Here is a tiny trained network, its code and every weight. The questions are about switching its units off for an input and a class, where a switched-off unit gives its printed mean instead of its output.

import numpy as np


def w(rows, s, z=0):
    codes = np.array(rows[::2]) - 128.0
    scale = np.full(codes.shape[1], s)
    scale[-1] = z or s
    return codes * scale


def f(y):
    return y / 2 * (1 + np.tanh(0.7978845608 * (y + 0.044715 * y**3)))


def log_softmax(a):
    a = a - a.max(-1, keepdims=True)
    return a - np.log(np.exp(a).sum(-1, keepdims=True))


def net(x, mask):
    res = np.array(x, float).reshape(1, 4) / 4 @ E
    y = f(res @ A[0][:, :-1].T + A[0][:, -1])
    res = res + np.where(mask, y, B[0][:, -1]) @ B[0][:, :-1]
    return log_softmax(res[-1] @ U[:, :-1].T + U[:, -1])


A, B = {}, {}
E = w([
[156,1,98],'x0',
[129,129,131],'x1',
[179,158,54],'x2',
[31,140,67],'x3',
],0.0091)
A[0] = w([
[120,73,134,43],'n0',
[94,170,190,158],'n1',
[88,123,89,221],'n2',
[120,177,213,91],'n3',
[32,125,161,78],'n4',
[105,82,128,184],'n5',
[44,214,142,179],'n6',
[82,105,199,196],'n7',
[163,159,9,166],'n8',
[58,70,31,125],'n9',
[188,153,31,180],'n10',
[42,200,78,99],'n11',
[151,195,171,153],'n12',
[130,205,169,91],'n13',
[234,149,137,131],'n14',
[175,121,156,2],'n15',
[100,188,129,89],'n16',
[212,161,204,146],'n17',
[165,79,95,49],'n18',
[54,166,65,97],'n19',
[94,88,181,160],'n20',
[85,108,192,57],'n21',
[117,42,141,141],'n22',
[221,174,43,183],'n23',
[186,180,223,147],'n24',
[80,215,125,191],'n25',
[109,124,43,177],'n26',
[196,129,200,42],'n27',
[134,75,119,92],'n28',
[176,62,120,154],'n29',
[140,228,105,86],'n30',
[48,142,87,73],'n31',
[120,45,37,79],'n32',
[84,106,203,220],'n33',
[195,66,90,148],'n34',
[138,77,93,119],'n35',
[62,145,57,165],'n36',
],0.012,0.0023)
B[0] = w([
[153,173,88,149],'n0',
[196,153,70,201],'n1',
[176,80,150,168],'n2',
[141,116,123,207],'n3',
[140,103,154,185],'n4',
[169,132,115,160],'n5',
[169,132,99,255],'n6',
[226,178,158,191],'n7',
[182,168,198,209],'n8',
[156,83,155,210],'n9',
[210,191,182,206],'n10',
[112,65,153,228],'n11',
[169,74,83,209],'n12',
[175,127,55,210],'n13',
[90,68,161,210],'n14',
[96,83,118,145],'n15',
[143,106,90,182],'n16',
[108,30,128,233],'n17',
[113,140,96,164],'n18',
[128,60,152,202],'n19',
[218,187,154,173],'n20',
[174,185,171,163],'n21',
[182,152,75,194],'n22',
[205,130,219,227],'n23',
[162,62,106,239],'n24',
[186,92,112,239],'n25',
[154,104,157,179],'n26',
[55,41,131,196],'n27',
[150,139,79,157],'n28',
[175,76,101,196],'n29',
[157,125,44,219],'n30',
[130,56,125,182],'n31',
[164,85,91,206],'n32',
[254,143,163,198],'n33',
[164,139,106,205],'n34',
[167,163,54,166],'n35',
[139,79,166,200],'n36',
],0.0064,0.0074)
U = w([
[169,113,9,84],'0',
[118,21,177,127],'1',
[182,143,203,140],'2',
[147,86,138,255],'3',
[140,159,136,187],'4',
[76,168,147,66],'5',
[57,148,137,82],'6',
[56,83,160,64],'7',
],0.015,0.0081)

Each question gives the input, the list of numbers given to net, and the class t.
The units are the neurons (one row each of A and B). Each row of codes is followed by its name. A weight is (code - 128) times the scale printed after its matrix; where a second scale follows, it is the last column's (A, B and U).
mask holds one flag per neuron, in row order. A switched-off neuron (its flag False) gives its mean, the last column of its row in B, instead of its output. The means were averaged over made-up inputs and are rounded, as every weight is.
A unit's drop is (log p(t) with every unit on - log p(t) with that unit switched off) / (log p(t) with every unit on - log p(t) with every unit switched off).
The circuit of an input: a set's keep is (log p(t) with only the set's units on - log p(t) with every unit switched off) / (log p(t) with every unit on - log p(t) with every unit switched off). Starting from the 12 units with the biggest drops (on a tie, the unit counted first), units are removed one at a time, each time the one whose removal leaves the highest keep (on an exact tie, the one counted first), for as long as the keep stays at least 0.8.
units of the circuit, in order: the units of the circuit, biggest drop first
most important unit: the unit with the biggest drop
k most important neurons: the k neurons with the biggest drops, biggest first
drop when u is switched off: that unit's drop, to one decimal
input [-6,-7,7,-8], class 1: units of the circuit, in order : (n17, n14)
input [4,-1,-4,3], class 0: units of the circuit, in order : (n23, n22)
input [-6,-1,-4,8], class 1: most important unit : n11
input [5,4,6,6], class 1: units of the circuit, in order : (n9, n36)
input [-4,3,-7,5], class 2: units of the circuit, in order : (n7, n33)
input [-5,0,-3,-7], class 1: 2 most important neurons : (n17, n27)
input [3,2,-7,-6], class 2: 2 most important neurons : (n20, n7)
input [4,-2,5,-2], class 2: 2 most important neurons : (n23, n10)
input [-7,4,4,-5], class 0: 2 most important neurons : (n30, n13)
input [5,-5,-5,5], class 0: 2 most important neurons : (n22, n23)
input [8,4,-7,-1], class 0: drop when n22 is switched off : 0.1
input [1,-7,-8,-5], class 2: drop when n7 is switched off : 0.2
input [-1,-6,-7,5], class 2: drop when n17 is switched off : 0.1
input [-1,-4,-5,4], class 2: most important neuron : (n17)
input [-2,2,2,-2], class 4: drop when n2 is switched off : 0.1
